Here is a tiny trained network, its code and every weight. The questions are about switching its units off for an input and a target symbol, where a switched-off unit gives its printed mean instead of its output.

import numpy as np


def w(rows, s, z=0):
    codes = np.array(rows[::2]) - 128.0
    scale = np.full(codes.shape[1], s)
    scale[-1] = z or s
    return codes * scale


def f(y):
    return y / 2 * (1 + np.tanh(0.7978845608 * (y + 0.044715 * y**3)))


def softmax(a):
    e = np.exp(a - a.max(-1, keepdims=True))
    return e / e.sum(-1, keepdims=True)


def log_softmax(a):
    a = a - a.max(-1, keepdims=True)
    return a - np.log(np.exp(a).sum(-1, keepdims=True))


def net(x, mask):
    ids = ['αγδεζηθλξφψω'.index(c) for c in x.split()]
    T = len(ids)
    res = E[ids] + P[:T]
    u = 0
    for l in range(3):
        q, k, v = (res @ M[l].T for M in (Q, K, V))
        z = softmax(np.where(np.tri(T) > 0, q @ k.T / 2**0.5, -1e9)) @ v
        res = res + np.where(mask[u], z, O[l][:, -1]) @ O[l][:, :-1]
        u += 1
        y = f(res @ A[l][:, :-1].T + A[l][:, -1])
        res = res + np.where(mask[u : u + 4], y, B[l][:, -1]) @ B[l][:, :-1]
        u += 4
    return log_softmax(res[-1] @ U[:, :-1].T + U[:, -1])


Q, K, V, O, A, B = {}, {}, {}, {}, {}, {}
E = w([
[76,147,173,74,93,61,93,30,77],'α',
[145,139,196,117,166,71,146,171,194],'γ',
[175,44,196,111,138,162,121,158,161],'δ',
[126,90,183,154,157,141,178,181,140],'ε',
[140,63,142,193,117,134,137,144,222],'ζ',
[142,87,112,87,148,183,106,159,140],'η',
[178,95,82,143,116,120,77,133,229],'θ',
[83,121,133,150,232,181,106,56,147],'λ',
[186,138,92,151,79,161,141,106,44],'ξ',
[107,171,155,179,102,59,90,214,61],'φ',
[114,74,151,255,154,85,152,85,92],'ψ',
[79,116,113,114,128,131,152,180,201],'ω',
],0.0086)
P = w([
[69,251,103,214,20,212,119,136,234],'0',
[128,71,113,75,76,77,98,170,189],'1',
[152,49,102,63,95,58,86,147,204],'2',
[161,32,107,51,119,44,67,158,200],'3',
[169,38,93,14,138,29,53,167,187],'4',
[170,42,79,37,163,22,61,190,189],'5',
],0.003)
Q[0] = w([
[150,147,112,130,56,41,94,189,30],'L0H1',
[237,52,130,125,87,108,156,251,199],'L0H1',
],0.019)
K[0] = w([
[162,125,169,143,50,59,117,173,49],'L0H1',
[125,239,166,249,68,205,132,127,144],'L0H1',
],0.019)
V[0] = w([
[58,158,83,52,104,254,144,161,115],'L0H1',
[146,123,157,173,187,199,142,97,3],'L0H1',
],0.012)
O[0] = w([
[24,102,150,76,118,135,65,47,123,101],'L0H1',
[105,118,135,128,253,178,119,116,161,4],'L0H1',
],0.0067,0.0032)
A[0] = w([
[55,226,166,144,117,147,106,175,40,34],'L0N1',
[148,2,137,106,163,117,158,66,23,101],'L0N2',
[241,113,150,98,95,138,134,216,253,99],'L0N3',
[189,106,122,126,239,157,222,188,187,2],'L0N4',
],0.009,0.0031)
B[0] = w([
[76,234,88,99,100,125,103,227,97,113],'L0N1',
[105,224,31,175,109,85,106,138,208,146],'L0N2',
[83,124,115,48,166,180,188,179,39,254],'L0N3',
[1,138,23,76,92,91,149,63,128,156],'L0N4',
],0.0073,0.0059)
Q[1] = w([
[146,201,166,218,139,166,69,51,115],'L1H1',
[216,160,69,249,129,27,111,131,85],'L1H1',
],0.018)
K[1] = w([
[89,20,113,138,169,19,91,160,198],'L1H1',
[253,97,114,127,170,75,55,170,88],'L1H1',
],0.017)
V[1] = w([
[109,116,237,244,138,178,174,149,116],'L1H1',
[79,180,250,68,216,23,193,138,158],'L1H1',
],0.012)
O[1] = w([
[156,156,199,162,83,157,85,208,244,56],'L1H1',
[3,147,107,124,131,55,35,239,121,5],'L1H1',
],0.0062,0.0018)
A[1] = w([
[101,112,239,93,8,101,99,70,112,127],'L1N1',
[131,121,162,2,223,107,142,103,107,2],'L1N2',
[188,249,98,182,104,188,56,104,116,164],'L1N3',
[28,153,179,146,171,132,11,47,97,148],'L1N4',
],0.0096,0.00092)
B[1] = w([
[126,163,1,53,136,99,86,102,140,229],'L1N1',
[91,105,122,220,109,174,131,122,144,253],'L1N2',
[132,124,148,124,98,121,187,179,14,132],'L1N3',
[171,134,212,90,126,84,240,49,148,152],'L1N4',
],0.0081,0.005)
Q[2] = w([
[3,27,108,23,76,228,125,188,183],'L2H1',
[88,36,128,4,133,193,206,135,184],'L2H1',
],0.014)
K[2] = w([
[47,227,139,99,3,215,139,153,148],'L2H1',
[80,220,184,80,95,245,201,56,142],'L2H1',
],0.013)
V[2] = w([
[94,228,139,247,43,42,143,63,130],'L2H1',
[141,109,187,10,181,97,115,47,89],'L2H1',
],0.011)
O[2] = w([
[201,33,2,130,188,87,123,175,211,198],'L2H1',
[101,194,93,154,86,253,65,137,98,252],'L2H1',
],0.0063,0.0031)
A[2] = w([
[146,109,252,70,112,145,129,91,202,126],'L2N1',
[73,165,177,107,84,163,73,109,142,211],'L2N2',
[101,99,166,135,148,185,101,29,211,130],'L2N3',
[99,109,215,110,141,154,50,161,245,3],'L2N4',
],0.014,0.0011)
B[2] = w([
[82,220,102,194,65,122,177,114,203,254],'L2N1',
[126,6,181,114,98,125,69,119,123,250],'L2N2',
[95,151,188,34,186,148,157,159,161,205],'L2N3',
[196,150,102,197,217,86,76,99,7,230],'L2N4',
],0.011,0.0076)
U = w([
[103,172,147,115,187,158,143,106,151,173],'α',
[108,103,147,77,134,144,107,108,134,115],'γ',
[108,167,61,61,102,88,79,64,130,210],'δ',
[117,170,113,129,84,122,174,130,156,66],'ε',
[53,113,106,139,145,129,158,105,90,2],'ζ',
[169,47,136,153,152,120,152,107,182,149],'η',
[121,176,114,158,162,115,125,121,102,21],'θ',
[125,125,139,123,174,143,93,125,89,38],'λ',
[109,159,161,80,106,101,124,254,70,220],'ξ',
[101,119,105,167,133,204,109,190,146,123],'φ',
[84,109,164,172,89,123,86,105,127,178],'ψ',
[205,129,143,114,105,187,192,88,48,221],'ω',
],0.0051,0.0021)

Each question gives the input, a string of symbols that net reads in full, and the target symbol t.
The units are the heads (2 rows each of Q, K, V and O) and the neurons (one row each of A and B). Each row of codes is followed by its name. A weight is (code - 128) times the scale printed after its matrix; where a second scale follows, it is the last column's (O, A, B and U).
mask holds one flag per unit, layer by layer, with each layer's heads first. A switched-off unit (its flag False) gives its mean, the last column of its rows in O or B, instead of its output. The means were averaged over made-up inputs and are rounded, as every weight is.
A unit's drop is (log p(t) with every unit on - log p(t) with that unit switched off) / (log p(t) with every unit on - log p(t) with every unit switched off).
The circuit of an input: a set's keep is (log p(t) with only the set's units on - log p(t) with every unit switched off) / (log p(t) with every unit on - log p(t) with every unit switched off). Starting from the 12 units with the biggest drops (on a tie, the unit counted first), units are removed one at a time, each time the one whose removal leaves the highest keep (on an exact tie, the one counted first), for as long as the keep stays at least 0.8.
circuit, biggest first: the units of the circuit, biggest drop first
unit that matters most: the unit with the biggest drop
k most important neurons: the k neurons with the biggest drops, biggest first
top k neurons in layer l: the k neurons of layer l with the biggest drops, biggest first
input γ ω λ ω, target ξ: unit that matters most : L1H1
input ε ξ ξ ζ ψ, target η: 2 most important neurons : [L0N3; L0N2]
input ω ε λ ω δ ζ, target δ: circuit, biggest first : [L0H1; L1N1]
input γ ζ γ, target ξ: circuit, biggest first : [L1H1; L0N3; L0H1]
input ω α δ, target δ: 2 most important neurons : [L1N1; L0N3]
input γ θ θ ζ δ, target ξ: circuit, biggest first : [L1H1; L0N3; L0H1]
input φ δ ζ ε, target η: circuit, biggest first : [L2H1; L0N1]
input γ ζ φ ξ γ δ, target ξ: circuit, biggest first : [L0N3; L1H1; L0H1]
input ζ ε δ, target ε: 3 most important neurons : [L2N1; L0N4; L0N3]
input ψ ε α λ δ δ, target ζ: 2 most important neurons : [L0N4; L0N3]
input ω α α λ, target α: 3 most important neurons : [L2N3; L1N4; L2N2]
input λ λ ζ ω δ θ, target λ: 2 most important neurons : [L2N4; L1N4]
input ζ ψ ζ γ λ, target α: 2 most important neurons : [L2N3; L1N4]
input φ ψ θ, target η: 2 most important neurons : [L0N1; L0N3]
input α α φ η, target φ: unit that matters most : L2H1
input δ λ θ α ψ ω, target ψ: top 2 neurons in layer 1 : [L1N2; L1N1]
input ε ψ ζ ω λ δ, target θ: top 2 neurons in layer 2 : [L2N4; L2N1]
input ξ ζ α ω, target α: 3 most important neurons : [L2N3; L0N3; L2N1]
input δ ω ξ λ γ ω, target ψ: top 2 neurons in layer 0 : [L0N3; L0N2]
input ζ η γ ω, target ε: 2 most important neurons : [L2N1; L0N4]
input ψ ζ ψ φ γ, target ζ: 3 most important neurons : [L0N4; L0N3; L1N2]
input ξ δ δ ψ ω ω, target α: 2 most important neurons : [L2N3; L0N3]
input δ ε ξ ζ, target ψ: top neuron in layer 0 : [L0N3]
input ξ α η, target α: 2 most important neurons : [L2N3; L0N3]
input δ ξ α λ ε, target ψ: 4 most important neurons : [L0N3; L2N2; L1N2; L2N1]
input η λ δ ζ, target γ: top 2 neurons in layer 2 : [L2N3; L2N2]
input ψ δ φ δ δ, target ζ: 2 most important neurons : [L0N3; L0N4]
input δ φ δ δ θ, target ψ: top neuron in layer 0 : [L0N2]
input δ ε γ, target ψ: top 3 neurons in layer 0 : [L0N2; L0N3; L0N4]
